Below are the code and all the weights of a small trained network. Each question names an input and a target symbol and asks about switching units off, where a switched-off unit gives its printed mean instead of its output.

import numpy as np


def w(rows, s, z=0):
    codes = np.array(rows[::2]) - 128.0
    scale = np.full(codes.shape[1], s)
    scale[-1] = z or s
    return codes * scale


def norm(h):
    return h / np.sqrt((h * h).mean(-1, keepdims=True) + 1e-5)


def f(y):
    return np.maximum(y, 0)


def softmax(a):
    e = np.exp(a - a.max(-1, keepdims=True))
    return e / e.sum(-1, keepdims=True)


def log_softmax(a):
    a = a - a.max(-1, keepdims=True)
    return a - np.log(np.exp(a).sum(-1, keepdims=True))


def net(x, mask):
    ids = ['αβγδεζηθμξπστφψ'.index(c) for c in x.split()]
    T = len(ids)
    res = E[ids] + P[:T]
    q, k, v = (norm(res) @ M[0].T for M in (Q, K, V))
    z = softmax(np.where(np.tri(T) > 0, q @ k.T / 3**0.5, -1e9)) @ v
    res = res + np.where(mask[0], z, O[0][:, -1]) @ O[0][:, :-1]
    y = f(norm(res) @ A[0][:, :-1].T + A[0][:, -1])
    res = res + np.where(mask[1:9], y, B[0][:, -1]) @ B[0][:, :-1]
    return log_softmax(norm(res)[-1] @ U[:, :-1].T + U[:, -1])


Q, K, V, O, A, B = {}, {}, {}, {}, {}, {}
E = w([
[254,80,67,165,46],'α',
[148,87,130,146,136],'β',
[144,87,132,139,133],'γ',
[156,197,54,209,170],'δ',
[156,146,118,111,110],'ε',
[150,131,125,122,109],'ζ',
[129,128,129,118,109],'η',
[148,118,153,125,139],'θ',
[121,132,133,115,92],'μ',
[112,93,210,193,73],'ξ',
[161,102,132,94,134],'π',
[132,134,129,108,93],'σ',
[110,84,146,105,138],'τ',
[127,150,139,107,95],'φ',
[118,133,128,105,98],'ψ',
],0.013)
P = w([
[98,108,66,211,252],'0',
[160,178,115,184,170],'1',
[165,189,134,183,161],'2',
[204,161,171,157,129],'3',
[185,166,176,151,122],'4',
[173,163,176,133,102],'5',
[156,182,183,114,87],'6',
[148,193,179,108,74],'7',
[141,197,185,101,67],'8',
],0.0036)
Q[0] = w([
[139,2,179,104,118],'H0',
[42,159,46,167,103],'H0',
[110,154,92,216,115],'H0',
],0.0091)
K[0] = w([
[158,150,255,72,126],'H0',
[181,150,86,246,174],'H0',
[101,158,67,190,236],'H0',
],0.0083)
V[0] = w([
[45,208,254,155,192],'H0',
[37,63,154,231,22],'H0',
[237,165,160,226,114],'H0',
],0.0047)
O[0] = w([
[130,227,158,134,228,111],'H0',
[141,162,184,254,60,133],'H0',
[114,191,19,155,106,253],'H0',
],0.0068,0.0038)
A[0] = w([
[222,114,102,180,151,184],'N0',
[222,86,150,125,164,65],'N1',
[171,221,53,66,192,61],'N2',
[178,52,130,241,120,8],'N3',
[184,105,58,84,173,96],'N4',
[130,253,144,98,146,20],'N5',
[71,23,251,188,194,126],'N6',
[198,148,151,98,45,127],'N7',
],0.005,0.0017)
B[0] = w([
[109,171,180,107,83,243],'N0',
[156,169,104,24,129,169],'N1',
[68,16,236,151,102,212],'N2',
[41,173,175,58,103,208],'N3',
[58,194,130,145,185,193],'N4',
[82,152,88,150,141,182],'N5',
[254,149,118,112,140,198],'N6',
[83,203,116,75,142,255],'N7',
],0.0049,0.0035)
U = w([
[254,93,38,157,45,137],'α',
[47,89,102,178,93,100],'β',
[98,35,155,108,22,68],'γ',
[142,220,51,217,177,189],'δ',
[106,97,58,133,119,161],'ε',
[104,109,99,96,112,40],'ζ',
[117,150,110,133,103,4],'η',
[23,148,178,148,228,202],'θ',
[130,179,126,137,105,8],'μ',
[146,158,215,240,99,212],'ξ',
[88,82,79,22,167,231],'π',
[56,138,152,87,123,97],'σ',
[255,133,174,85,174,230],'τ',
[101,182,185,84,179,48],'φ',
[145,166,181,67,124,24],'ψ',
],0.009,0.0029)

Each question gives the input, a string of symbols that net reads in full, and the target symbol t.
The units are the heads (3 rows each of Q, K, V and O) and the neurons (one row each of A and B). Each row of codes is followed by its name. A weight is (code - 128) times the scale printed after its matrix; where a second scale follows, it is the last column's (O, A, B and U).
mask holds one flag per unit, heads first, then neurons. A switched-off unit (its flag False) gives its mean, the last column of its rows in O or B, instead of its output. The means were averaged over made-up inputs and are rounded, as every weight is.
A unit's drop is (log p(t) with every unit on - log p(t) with that unit switched off) / (log p(t) with every unit on - log p(t) with every unit switched off).
The circuit of an input: a set's keep is (log p(t) with only the set's units on - log p(t) with every unit switched off) / (log p(t) with every unit on - log p(t) with every unit switched off). Starting from all 9 units, units are removed one at a time, each time the one whose removal leaves the highest keep (on an exact tie, the one counted first), for as long as the keep stays at least 0.8.
circuit, biggest first: the units of the circuit, biggest drop first
top k neurons: the k neurons with the biggest drops, biggest first
drop of u: that unit's drop, to one decimal
input ε γ ε, target π: circuit, biggest first -> (H0)
input ψ ζ φ φ μ β θ θ, target θ: top 2 neurons -> (N2, N5)
input θ α τ π γ, target τ: top 2 neurons -> (N6, N7)
input ψ ψ ζ, target τ: circuit, biggest first -> (H0, N6)
input φ θ ε, target θ: circuit, biggest first -> (H0, N2, N5)
input ε β θ β μ θ θ β, target θ: top 2 neurons -> (N2, N4)
input ζ ε β α ξ τ θ, target τ: circuit, biggest first -> (H0, N6, N3)
input ξ σ ψ, target δ: top 2 neurons -> (N2, N3)
input ζ η π τ θ, target τ: top 2 neurons -> (N6, N3)
input γ ε θ, target θ: circuit, biggest first -> (H0, N2, N4)
input σ π α β, target π: drop of N6 -> 0.0
input ε μ β η π ξ ε π, target π: drop of N0 -> 0.1
input μ ε ε, target ξ: drop of N7 -> -0.1
input σ β τ π θ γ, target π: top neuron -> (N1)
